Below is a small trained network, with its code and all its weights. Each question gives an input and a target symbol and asks what happens when units are switched off, that is, made to give their printed mean instead of their output.

import numpy as np


def w(rows, s, z=0):
    codes = np.array(rows[::2]) - 128.0
    scale = np.full(codes.shape[1], s)
    scale[-1] = z or s
    return codes * scale


def f(y):
    return np.maximum(y, 0)


def softmax(a):
    e = np.exp(a - a.max(-1, keepdims=True))
    return e / e.sum(-1, keepdims=True)


def log_softmax(a):
    a = a - a.max(-1, keepdims=True)
    return a - np.log(np.exp(a).sum(-1, keepdims=True))


def net(x, mask):
    ids = ['ΘΛΩβγδεζμξπστ'.index(c) for c in x.split()]
    T = len(ids)
    res = E[ids] + P[:T]
    u = 0
    for l in range(2):
        q, k, v = (res @ M[l].T for M in (Q, K, V))
        z = softmax(np.where(np.tri(T) > 0, q @ k.T / 3**0.5, -1e9)) @ v
        res = res + np.where(mask[u], z, O[l][:, -1]) @ O[l][:, :-1]
        u += 1
        y = f(res @ A[l][:, :-1].T + A[l][:, -1])
        res = res + np.where(mask[u : u + 8], y, B[l][:, -1]) @ B[l][:, :-1]
        u += 8
    return log_softmax(res[-1] @ U[:, :-1].T + U[:, -1])


Q, K, V, O, A, B = {}, {}, {}, {}, {}, {}
E = w([
[129,95,135,171,154,115,106],'Θ',
[150,69,123,109,105,125,130],'Λ',
[169,103,129,125,166,129,210],'Ω',
[105,233,109,122,123,147,158],'β',
[5,113,128,193,123,135,101],'γ',
[116,67,134,91,172,172,153],'δ',
[112,84,77,99,112,97,118],'ε',
[64,152,131,115,102,209,152],'ζ',
[112,97,152,183,157,132,92],'μ',
[100,111,124,180,134,77,63],'ξ',
[133,130,133,63,204,128,126],'π',
[69,174,73,117,139,116,58],'σ',
[67,92,168,74,86,101,105],'τ',
],0.025)
P = w([
[84,145,134,184,194,42,253],'0',
[70,143,98,199,191,77,206],'1',
[105,140,65,183,157,99,170],'2',
[97,127,66,171,158,136,147],'3',
[135,130,42,140,125,153,115],'4',
[122,117,51,140,127,178,97],'5',
[148,124,33,113,106,193,66],'6',
[102,95,76,129,135,219,55],'7',
[149,115,32,95,89,225,23],'8',
[119,106,56,101,108,251,7],'9',
],0.0069)
Q[0] = w([
[72,1,24,133,91,126,109],'0.h0',
[56,120,102,237,72,186,157],'0.h0',
[217,107,204,218,91,178,138],'0.h0',
],0.0099)
K[0] = w([
[163,42,141,139,139,192,12],'0.h0',
[124,153,177,210,57,164,104],'0.h0',
[182,107,126,212,125,151,191],'0.h0',
],0.011)
V[0] = w([
[153,204,254,154,224,84,164],'0.h0',
[103,101,174,103,119,138,63],'0.h0',
[97,176,179,97,118,138,69],'0.h0',
],0.0083)
O[0] = w([
[239,173,2,80,18,141,103,2],'0.h0',
[138,186,123,108,145,90,150,196],'0.h0',
[241,139,93,80,149,45,95,152],'0.h0',
],0.006,0.0059)
A[0] = w([
[106,52,105,188,152,142,142,92],'0.n0',
[152,152,66,118,187,212,92,77],'0.n1',
[149,120,176,232,65,90,33,52],'0.n2',
[234,162,168,217,245,37,126,159],'0.n3',
[171,94,84,141,198,74,100,251],'0.n4',
[126,156,85,106,140,31,91,14],'0.n5',
[255,222,198,153,230,28,247,106],'0.n6',
[190,135,90,162,61,182,59,16],'0.n7',
],0.0097,0.0019)
B[0] = w([
[153,162,73,144,150,106,115,253],'0.n0',
[139,47,91,136,163,145,169,182],'0.n1',
[180,60,55,6,161,166,178,181],'0.n2',
[106,184,113,66,17,136,115,168],'0.n3',
[100,191,128,188,101,179,113,191],'0.n4',
[142,88,165,191,74,150,140,187],'0.n5',
[97,203,64,134,10,101,35,165],'0.n6',
[155,59,129,148,171,126,124,133],'0.n7',
],0.013,0.007)
Q[1] = w([
[83,99,109,99,78,137,126],'1.h0',
[48,45,154,194,70,133,132],'1.h0',
[1,21,83,81,151,117,56],'1.h0',
],0.019)
K[1] = w([
[141,131,117,91,112,142,48],'1.h0',
[103,15,203,104,53,154,16],'1.h0',
[90,128,132,65,200,234,5],'1.h0',
],0.013)
V[1] = w([
[86,152,226,153,106,201,81],'1.h0',
[65,126,86,11,75,145,217],'1.h0',
[137,116,135,96,104,27,103],'1.h0',
],0.011)
O[1] = w([
[124,133,70,254,73,102,208,90],'1.h0',
[167,172,231,227,200,158,58,247],'1.h0',
[96,9,120,92,219,216,62,128],'1.h0',
],0.0072,0.011)
A[1] = w([
[109,190,101,47,149,201,188,204],'1.n0',
[188,85,166,106,198,93,253,27],'1.n1',
[135,146,190,91,92,167,176,5],'1.n2',
[108,110,72,99,153,191,84,6],'1.n3',
[156,214,155,128,118,81,145,64],'1.n4',
[217,135,120,105,161,115,211,204],'1.n5',
[44,179,106,87,148,132,123,46],'1.n6',
[120,50,87,129,143,150,180,61],'1.n7',
],0.012,0.0025)
B[1] = w([
[107,127,107,169,65,173,76,238],'1.n0',
[5,170,165,29,121,145,206,146],'1.n1',
[134,175,171,129,152,63,82,133],'1.n2',
[122,107,113,114,130,91,219,254],'1.n3',
[160,103,212,27,109,172,157,189],'1.n4',
[72,87,82,211,171,96,145,159],'1.n5',
[239,126,117,98,134,33,105,214],'1.n6',
[182,162,108,120,106,94,57,192],'1.n7',
],0.012,0.0072)
U = w([
[124,122,102,147,42,89,189,88],'Θ',
[129,169,128,150,145,117,145,67],'Λ',
[120,118,107,105,109,118,154,32],'Ω',
[121,114,105,111,126,132,154,15],'β',
[138,182,97,111,181,29,135,112],'γ',
[44,139,72,39,163,165,186,162],'δ',
[164,152,179,147,132,109,229,116],'ε',
[133,221,73,63,105,204,29,222],'ζ',
[133,99,105,108,108,124,158,31],'μ',
[155,89,119,109,115,133,185,69],'ξ',
[128,179,133,146,183,137,112,2],'π',
[207,82,3,237,205,246,175,209],'σ',
[49,18,169,89,56,89,64,182],'τ',
],0.006,0.0038)

Each question gives the input, a string of symbols that net reads in full, and the target symbol t.
The units are the heads (3 rows each of Q, K, V and O) and the neurons (one row each of A and B). Each row of codes is followed by its name. A weight is (code - 128) times the scale printed after its matrix; where a second scale follows, it is the last column's (O, A, B and U).
mask holds one flag per unit, layer by layer, with each layer's heads first. A switched-off unit (its flag False) gives its mean, the last column of its rows in O or B, instead of its output. The means were averaged over made-up inputs and are rounded, as every weight is.
A unit's drop is (log p(t) with every unit on - log p(t) with that unit switched off) / (log p(t) with every unit on - log p(t) with every unit switched off).
The circuit of an input: a set's keep is (log p(t) with only the set's units on - log p(t) with every unit switched off) / (log p(t) with every unit on - log p(t) with every unit switched off). Starting from the 12 units with the biggest drops (on a tie, the unit counted first), units are removed one at a time, each time the one whose removal leaves the highest keep (on an exact tie, the one counted first), for as long as the keep stays at least 0.8.
units of the circuit, in order: the units of the circuit, biggest drop first
k most important neurons: the k neurons with the biggest drops, biggest first
top k neurons in layer l: the k neurons of layer l with the biggest drops, biggest first
input β Ω ξ, target ζ: top 3 neurons in layer 0 -> 0.n3; 0.n2; 0.n4
input Ω τ ε β ζ Λ ξ π τ β, target σ: units of the circuit, in order -> 0.n1; 0.h0
input π τ σ, target σ: top 2 neurons in layer 0 -> 0.n5; 0.n1
input ε Ω ζ π, target ζ: 2 most important neurons -> 0.n6; 0.n4
input Ω τ μ, target ζ: 2 most important neurons -> 0.n3; 0.n2
input τ Ω τ ξ, target ζ: 2 most important neurons -> 0.n3; 0.n4
input γ μ Ω σ ε, target Θ: top 3 neurons in layer 0 -> 0.n4; 0.n5; 0.n2
input τ Ω Λ ξ Θ, target ζ: 3 most important neurons -> 0.n3; 0.n2; 0.n4
input γ τ γ Ω ε ε τ Ω ε δ, target δ: units of the circuit, in order -> 1.n1; 0.n6; 0.n1
input ζ γ Ω γ Ω μ, target ζ: 3 most important neurons -> 0.n3; 0.n4; 1.n0
input δ π τ ε μ β σ ζ, target Θ: units of the circuit, in order -> 0.h0; 1.h0; 0.n4; 0.n2
input ξ δ Ω δ γ δ Θ σ Λ, target Θ: 4 most important neurons -> 0.n4; 0.n5; 0.n0; 0.n2
input Ω μ ε, target ζ: top 2 neurons in layer 0 -> 0.n2; 0.n4
input Ω Λ ε Ω Ω Ω, target δ: units of the circuit, in order -> 0.h0; 1.n1; 0.n6
input γ τ τ σ τ ζ, target σ: units of the circuit, in order -> 1.h0; 0.n1
input γ Ω τ γ σ, target σ: units of the circuit, in order -> 0.n5; 1.h0; 0.n1; 0.n0
input Λ ζ γ τ δ π τ ε π, target σ: units of the circuit, in order -> 0.n1
input Ω σ γ Ω μ σ γ ε, target Θ: units of the circuit, in order -> 1.h0; 0.n5
input Ω μ τ σ σ Λ, target Θ: top neuron in layer 0 -> 0.n5
input ε τ Ω ε, target σ: units of the circuit, in order -> 1.h0; 0.n0
input ξ Ω ζ, target π: 2 most important neurons -> 0.n3; 0.n2
input τ Ω ε γ ζ Ω ε, target ε: 2 most important neurons -> 0.n0; 1.n4
input δ τ μ ξ Ω σ τ ε, target σ: units of the circuit, in order -> 1.h0; 0.n0; 0.n5
input τ γ ζ τ τ τ Ω τ τ Λ, target σ: 2 most important neurons -> 0.n0; 0.n2
input Ω γ μ β δ ε ξ ε, target π: units of the circuit, in order -> 0.n2; 0.n3; 1.h0; 0.h0
input μ Ω τ τ β β β ε, target γ: 2 most important neurons -> 0.n5; 1.n6
input τ τ μ γ Θ τ β τ ζ, target σ: 3 most important neurons -> 0.n1; 0.n2; 0.n0
input τ Ω δ μ τ τ β ζ ε, target ε: 3 most important neurons -> 1.n4; 0.n0; 0.n5
input Ω Ω γ δ ε β τ Ω ε β, target σ: top 2 neurons in layer 1 -> 1.n5; 1.n0
input τ δ π Ω Θ τ γ ε γ, target γ: top neuron in layer 1 -> 1.n6
